Below is a small trained network, with its code and all its weights. Each question gives an input and a target symbol and asks what happens when units are switched off, that is, made to give their printed mean instead of their output.

import numpy as np


def w(rows, s, z=0):
    codes = np.array(rows[::2]) - 128.0
    scale = np.full(codes.shape[1], s)
    scale[-1] = z or s
    return codes * scale


def f(y):
    return y / 2 * (1 + np.tanh(0.7978845608 * (y + 0.044715 * y**3)))


def softmax(a):
    e = np.exp(a - a.max(-1, keepdims=True))
    return e / e.sum(-1, keepdims=True)


def log_softmax(a):
    a = a - a.max(-1, keepdims=True)
    return a - np.log(np.exp(a).sum(-1, keepdims=True))


def net(x, mask):
    ids = ['ΔΣΦΨΩαβγεηλμξπτ'.index(c) for c in x.split()]
    T = len(ids)
    res = E[ids] + P[:T]
    q, k, v = (res @ M[0].T for M in (Q, K, V))
    z = softmax(np.where(np.tri(T) > 0, q @ k.T / 2**0.5, -1e9)) @ v
    res = res + np.where(mask[0], z, O[0][:, -1]) @ O[0][:, :-1]
    y = f(res @ A[0][:, :-1].T + A[0][:, -1])
    res = res + np.where(mask[1:13], y, B[0][:, -1]) @ B[0][:, :-1]
    return log_softmax(res[-1] @ U[:, :-1].T + U[:, -1])


Q, K, V, O, A, B = {}, {}, {}, {}, {}, {}
E = w([
[139,78,153,127,196],'Δ',
[203,152,92,155,140],'Σ',
[153,107,158,70,124],'Φ',
[133,99,160,119,124],'Ψ',
[132,97,154,118,159],'Ω',
[177,190,199,205,209],'α',
[149,127,180,77,74],'β',
[54,153,134,249,107],'γ',
[67,58,51,45,103],'ε',
[11,212,76,117,129],'η',
[115,231,63,74,53],'λ',
[13,71,179,136,200],'μ',
[203,251,146,89,177],'ξ',
[94,75,63,159,105],'π',
[116,183,82,203,18],'τ',
],0.017)
P = w([
[218,51,199,19,255],'0',
[152,108,159,142,81],'1',
[158,113,159,141,82],'2',
[160,106,165,144,71],'3',
[156,113,160,141,71],'4',
[159,109,157,142,73],'5',
[163,109,155,138,71],'6',
[166,111,161,136,75],'7',
[169,113,162,137,79],'8',
],0.0077)
Q[0] = w([
[153,217,34,216,96],'head 0',
[6,135,83,112,99],'head 0',
],0.025)
K[0] = w([
[189,181,100,252,35],'head 0',
[33,92,148,135,66],'head 0',
],0.024)
V[0] = w([
[73,135,127,157,90],'head 0',
[92,86,254,59,54],'head 0',
],0.015)
O[0] = w([
[167,160,222,74,130,119],'head 0',
[1,191,131,163,94,3],'head 0',
],0.0072,0.0035)
A[0] = w([
[49,145,182,216,86,190],'neuron 0',
[141,186,148,200,164,94],'neuron 1',
[66,159,91,135,106,3],'neuron 2',
[178,58,159,133,112,41],'neuron 3',
[103,77,16,130,101,130],'neuron 4',
[72,76,152,87,96,126],'neuron 5',
[162,154,110,142,57,167],'neuron 6',
[27,172,103,72,152,121],'neuron 7',
[79,112,102,42,94,93],'neuron 8',
[135,25,151,108,87,107],'neuron 9',
[107,60,251,119,143,47],'neuron 10',
[92,247,120,116,176,97],'neuron 11',
],0.013,0.0048)
B[0] = w([
[164,99,144,132,194,217],'neuron 0',
[159,109,138,170,151,136],'neuron 1',
[124,214,136,98,20,161],'neuron 2',
[130,142,166,188,50,190],'neuron 3',
[91,115,116,40,87,179],'neuron 4',
[114,145,151,129,180,167],'neuron 5',
[84,77,68,105,159,187],'neuron 6',
[115,53,109,212,89,255],'neuron 7',
[162,131,169,149,128,181],'neuron 8',
[162,202,140,165,143,177],'neuron 9',
[69,187,128,4,99,143],'neuron 10',
[103,206,115,116,142,238],'neuron 11',
],0.021,0.0092)
U = w([
[62,91,88,71,106,178],'Δ',
[188,113,66,161,41,172],'Σ',
[63,49,146,149,54,3],'Φ',
[92,79,135,150,111,103],'Ψ',
[100,51,56,137,137,165],'Ω',
[85,127,90,128,83,46],'α',
[47,175,80,225,114,130],'β',
[49,113,159,118,127,65],'γ',
[116,93,140,145,137,135],'ε',
[120,179,170,106,96,163],'η',
[163,179,46,139,164,170],'λ',
[172,101,156,190,141,77],'μ',
[45,147,2,94,62,32],'ξ',
[116,133,121,136,99,86],'π',
[137,107,180,125,154,191],'τ',
],0.0091,0.0051)

Each question gives the input, a string of symbols that net reads in full, and the target symbol t.
The units are the heads (2 rows each of Q, K, V and O) and the neurons (one row each of A and B). Each row of codes is followed by its name. A weight is (code - 128) times the scale printed after its matrix; where a second scale follows, it is the last column's (O, A, B and U).
mask holds one flag per unit, heads first, then neurons. A switched-off unit (its flag False) gives its mean, the last column of its rows in O or B, instead of its output. The means were averaged over made-up inputs and are rounded, as every weight is.
A unit's drop is (log p(t) with every unit on - log p(t) with that unit switched off) / (log p(t) with every unit on - log p(t) with every unit switched off).
The circuit of an input: a set's keep is (log p(t) with only the set's units on - log p(t) with every unit switched off) / (log p(t) with every unit on - log p(t) with every unit switched off). Starting from the 12 units with the biggest drops (on a tie, the unit counted first), units are removed one at a time, each time the one whose removal leaves the highest keep (on an exact tie, the one counted first), for as long as the keep stays at least 0.8.
circuit, biggest first: the units of the circuit, biggest drop first
k most important neurons: the k neurons with the biggest drops, biggest first
drop of u: that unit's drop, to one decimal
input ξ η η η η Ψ, target ξ: circuit, biggest first -> head 0; neuron 4
input β Σ Φ, target β: most important neuron -> neuron 7
input ξ η Δ, target ξ: circuit, biggest first -> neuron 4; head 0
input Σ μ ξ η ε, target Φ: circuit, biggest first -> neuron 7; head 0
input Φ η η β Δ η Ψ, target Φ: 2 most important neurons -> neuron 2; neuron 7
input β Σ Σ Δ, target β: 4 most important neurons -> neuron 2; neuron 7; neuron 11; neuron 5
input η β Δ γ, target τ: 2 most important neurons -> neuron 0; neuron 10
input Φ η η Φ, target Φ: 2 most important neurons -> neuron 7; neuron 2
input η Φ Σ Ω, target η: circuit, biggest first -> neuron 10; neuron 7
input Φ β Σ Σ η β, target Φ: 4 most important neurons -> neuron 2; neuron 7; neuron 0; neuron 4
input η β η Σ τ Σ ε η π, target η: circuit, biggest first -> head 0; neuron 7
input η η Ψ η π Φ β Φ ε, target Φ: 4 most important neurons -> neuron 7; neuron 4; neuron 11; neuron 8
input Δ Σ η α α, target μ: 2 most important neurons -> neuron 1; neuron 11
input Δ τ η γ, target τ: 3 most important neurons -> neuron 0; neuron 10; neuron 7
input Σ Σ η η η Ω β η β, target Σ: 3 most important neurons -> neuron 3; neuron 9; neuron 11
input β Σ η β Ω, target β: 4 most important neurons -> neuron 2; neuron 7; neuron 11; neuron 5
input τ η α η η Δ β, target τ: 2 most important neurons -> neuron 7; neuron 11
input η β β, target η: drop of neuron 7 -> 0.5
input Δ η η η γ β Φ, target Δ: drop of neuron 11 -> 0.2
input β ξ β, target β: drop of neuron 7 -> 0.8
